Below are the code and all the weights of a small trained network. Each question names an input and a class and asks about switching units off, where a switched-off unit gives its printed mean instead of its output.

import numpy as np


def w(rows, s, z=0):
    codes = np.array(rows[::2]) - 128.0
    scale = np.full(codes.shape[1], s)
    scale[-1] = z or s
    return codes * scale


def f(y):
    return y / 2 * (1 + np.tanh(0.7978845608 * (y + 0.044715 * y**3)))


def log_softmax(a):
    a = a - a.max(-1, keepdims=True)
    return a - np.log(np.exp(a).sum(-1, keepdims=True))


def net(x, mask):
    res = np.array(x, float).reshape(1, 4) / 4 @ E
    y = f(res @ A[0][:, :-1].T + A[0][:, -1])
    res = res + np.where(mask, y, B[0][:, -1]) @ B[0][:, :-1]
    return log_softmax(res[-1] @ U[:, :-1].T + U[:, -1])


A, B = {}, {}
E = w([
[118,254,221],'x0',
[13,251,32],'x1',
[217,186,213],'x2',
[125,124,130],'x3',
],0.0073)
A[0] = w([
[210,36,158,197],'n1',
[154,28,111,89],'n2',
[68,22,42,113],'n3',
[197,243,69,118],'n4',
[112,182,102,45],'n5',
[160,184,187,90],'n6',
[123,170,245,76],'n7',
[1,107,68,252],'n8',
[95,147,238,121],'n9',
[38,198,6,231],'n10',
[221,107,216,161],'n11',
[89,207,156,46],'n12',
],0.0099,0.0043)
B[0] = w([
[32,32,109,212],'n1',
[31,219,17,174],'n2',
[199,240,66,203],'n3',
[49,238,52,167],'n4',
[129,168,79,142],'n5',
[213,83,47,163],'n6',
[204,115,69,176],'n7',
[199,170,219,224],'n8',
[158,99,130,167],'n9',
[137,198,205,249],'n10',
[189,2,23,206],'n11',
[43,159,36,162],'n12',
],0.0071,0.012)
U = w([
[90,172,17,138],'0',
[179,177,146,121],'1',
[120,68,97,84],'2',
[101,163,140,210],'3',
[180,84,182,222],'4',
[1,180,199,49],'5',
[239,109,106,2],'6',
],0.0091,0.0063)

Each question gives the input, the list of numbers given to net, and the class t.
The units are the neurons (one row each of A and B). Each row of codes is followed by its name. A weight is (code - 128) times the scale printed after its matrix; where a second scale follows, it is the last column's (A, B and U).
mask holds one flag per neuron, in row order. A switched-off neuron (its flag False) gives its mean, the last column of its row in B, instead of its output. The means were averaged over made-up inputs and are rounded, as every weight is.
A unit's drop is (log p(t) with every unit on - log p(t) with that unit switched off) / (log p(t) with every unit on - log p(t) with every unit switched off).
The circuit of an input: a set's keep is (log p(t) with only the set's units on - log p(t) with every unit switched off) / (log p(t) with every unit on - log p(t) with every unit switched off). Starting from all 12 units, units are removed one at a time, each time the one whose removal leaves the highest keep (on an exact tie, the one counted first), for as long as the keep stays at least 0.8.
circuit, biggest first: the units of the circuit, biggest drop first
unit that matters most: the unit with the biggest drop
top k neurons: the k neurons with the biggest drops, biggest first
drop of u: that unit's drop, to one decimal
input [6,-3,-4,-1], class 4: unit that matters most => n2
input [4,0,-5,-6], class 4: top 3 neurons => n2, n4, n3
input [2,7,-6,2], class 5: top 2 neurons => n10, n11
input [7,7,-2,-2], class 5: top 3 neurons => n10, n11, n3
input [6,-6,2,-2], class 6: top 3 neurons => n11, n7, n6
input [5,2,7,-7], class 0: top 3 neurons => n4, n12, n8
input [-8,4,-7,7], class 1: circuit, biggest first => n8, n10
input [3,2,8,-8], class 0: top 4 neurons => n4, n8, n12, n10
input [0,-7,8,6], class 2: circuit, biggest first => n1, n11
input [2,-2,-7,-3], class 4: circuit, biggest first => n4, n12
input [2,-2,-4,5], class 4: circuit, biggest first => n4, n2
input [1,5,-3,0], class 5: circuit, biggest first => n11, n10
input [3,7,0,-7], class 5: circuit, biggest first => n10, n11
input [-7,3,-7,6], class 1: top neuron => n8
input [-4,0,7,7], class 2: top 3 neurons => n8, n10, n3
input [3,-2,-1,6], class 4: top 4 neurons => n2, n3, n4, n12
input [-5,-4,-4,-4], class 0: top 2 neurons => n2, n3
input [-4,-1,6,8], class 2: circuit, biggest first => n8, n10, n1, n3
input [-8,-8,1,-3], class 2: top 3 neurons => n1, n11, n4
input [0,-5,6,-1], class 2: top 2 neurons => n1, n8
input [0,-1,6,-7], class 2: unit that matters most => n8
input [-1,8,-1,-2], class 1: top 3 neurons => n8, n1, n2
input [-6,-2,-1,7], class 0: top 3 neurons => n2, n3, n10
input [-2,6,-1,-1], class 1: drop of n2 => 0.1
input [8,6,6,1], class 0: drop of n12 => 0.1
input [-6,8,7,0], class 3: drop of n2 => 0.1
input [-8,5,0,8], class 1: unit that matters most => n8
input [4,-5,5,4], class 6: drop of n11 => 0.3
